Below are the code and all the weights of a small trained network. Each question names an input and a class and asks about switching units off, where a switched-off unit gives its printed mean instead of its output.

import numpy as np


def w(rows, s, z=0):
    codes = np.array(rows[::2]) - 128.0
    scale = np.full(codes.shape[1], s)
    scale[-1] = z or s
    return codes * scale


def f(y):
    return y / 2 * (1 + np.tanh(0.7978845608 * (y + 0.044715 * y**3)))


def log_softmax(a):
    a = a - a.max(-1, keepdims=True)
    return a - np.log(np.exp(a).sum(-1, keepdims=True))


def net(x, mask):
    res = np.array(x, float).reshape(1, 5) / 4 @ E
    y = f(res @ A[0][:, :-1].T + A[0][:, -1])
    res = res + np.where(mask, y, B[0][:, -1]) @ B[0][:, :-1]
    return log_softmax(res[-1] @ U[:, :-1].T + U[:, -1])


A, B = {}, {}
E = w([
[210,168,148,170,178,57],'x0',
[151,51,160,20,177,133],'x1',
[105,110,121,148,59,178],'x2',
[76,173,143,192,205,139],'x3',
[139,91,3,105,128,137],'x4',
],0.011)
A[0] = w([
[167,159,229,130,140,69,166],'N0',
[109,108,138,97,114,201,254],'N1',
[71,171,121,170,31,153,147],'N2',
[113,159,172,152,253,96,155],'N3',
[209,148,85,121,98,44,140],'N4',
[103,165,129,214,136,119,137],'N5',
],0.011,0.0073)
B[0] = w([
[98,150,164,144,127,95,236],'N0',
[157,128,137,8,99,80,254],'N1',
[45,162,121,154,73,120,252],'N2',
[137,221,87,76,139,114,251],'N3',
[141,115,201,148,119,72,214],'N4',
[95,67,121,157,97,134,222],'N5',
],0.013,0.0095)
U = w([
[123,159,35,174,163,152,48],'0',
[195,24,89,54,98,131,253],'1',
[156,97,174,150,168,231,33],'2',
[99,190,86,101,78,121,175],'3',
[147,156,254,124,145,54,198],'4',
[217,33,179,164,154,131,51],'5',
[74,97,146,156,85,144,54],'6',
[180,183,51,112,225,130,14],'7',
],0.0099,0.0057)

Each question gives the input, the list of numbers given to net, and the class t.
The units are the neurons (one row each of A and B). Each row of codes is followed by its name. A weight is (code - 128) times the scale printed after its matrix; where a second scale follows, it is the last column's (A, B and U).
mask holds one flag per neuron, in row order. A switched-off neuron (its flag False) gives its mean, the last column of its row in B, instead of its output. The means were averaged over made-up inputs and are rounded, as every weight is.
A unit's drop is (log p(t) with every unit on - log p(t) with that unit switched off) / (log p(t) with every unit on - log p(t) with every unit switched off).
The circuit of an input: a set's keep is (log p(t) with only the set's units on - log p(t) with every unit switched off) / (log p(t) with every unit on - log p(t) with every unit switched off). Starting from all 6 units, units are removed one at a time, each time the one whose removal leaves the highest keep (on an exact tie, the one counted first), for as long as the keep stays at least 0.8.
units of the circuit, in order: the units of the circuit, biggest drop first
unit that matters most: the unit with the biggest drop
k most important neurons: the k neurons with the biggest drops, biggest first
drop of u: that unit's drop, to one decimal
input [-7,2,1,-3,0], class 1: unit that matters most => N1
input [3,-1,7,1,7], class 1: 2 most important neurons => [N3; N0]
input [0,-4,6,1,-6], class 6: units of the circuit, in order => [N3; N5]
input [-2,-2,-1,-1,6], class 1: units of the circuit, in order => [N3; N2]
input [7,-3,8,6,-7], class 3: units of the circuit, in order => [N3; N4]
input [-1,1,1,6,5], class 0: 2 most important neurons => [N4; N1]
input [4,-4,4,2,-3], class 6: units of the circuit, in order => [N5; N1]
input [3,-8,4,-6,-8], class 6: units of the circuit, in order => [N2; N5; N3]
input [8,-7,8,-5,-6], class 6: 2 most important neurons => [N5; N2]
input [0,-4,-1,3,-4], class 3: 2 most important neurons => [N3; N4]
input [5,-4,8,-5,-4], class 6: 3 most important neurons => [N2; N3; N1]
input [7,-8,4,-5,-1], class 6: units of the circuit, in order => [N5; N3]
input [8,0,4,-3,6], class 5: 2 most important neurons => [N3; N2]
input [0,-2,-8,8,-4], class 3: unit that matters most => N3
input [7,8,0,7,-1], class 7: 2 most important neurons => [N3; N4]
input [-7,-3,-6,-4,5], class 1: units of the circuit, in order => [N3; N0]
input [-2,-6,-3,7,-3], class 3: 2 most important neurons => [N3; N2]
input [7,-3,6,5,8], class 0: 3 most important neurons => [N1; N0; N2]
input [-8,3,3,3,2], class 1: 2 most important neurons => [N1; N3]
input [0,-7,8,8,3], class 6: units of the circuit, in order => [N5]
input [7,5,4,-2,6], class 5: 4 most important neurons => [N4; N3; N1; N2]
input [2,-6,3,4,-1], class 6: 2 most important neurons => [N5; N1]
input [7,8,0,7,2], class 7: drop of N5 => 0.0
input [5,0,7,7,-2], class 3: drop of N4 => 0.3
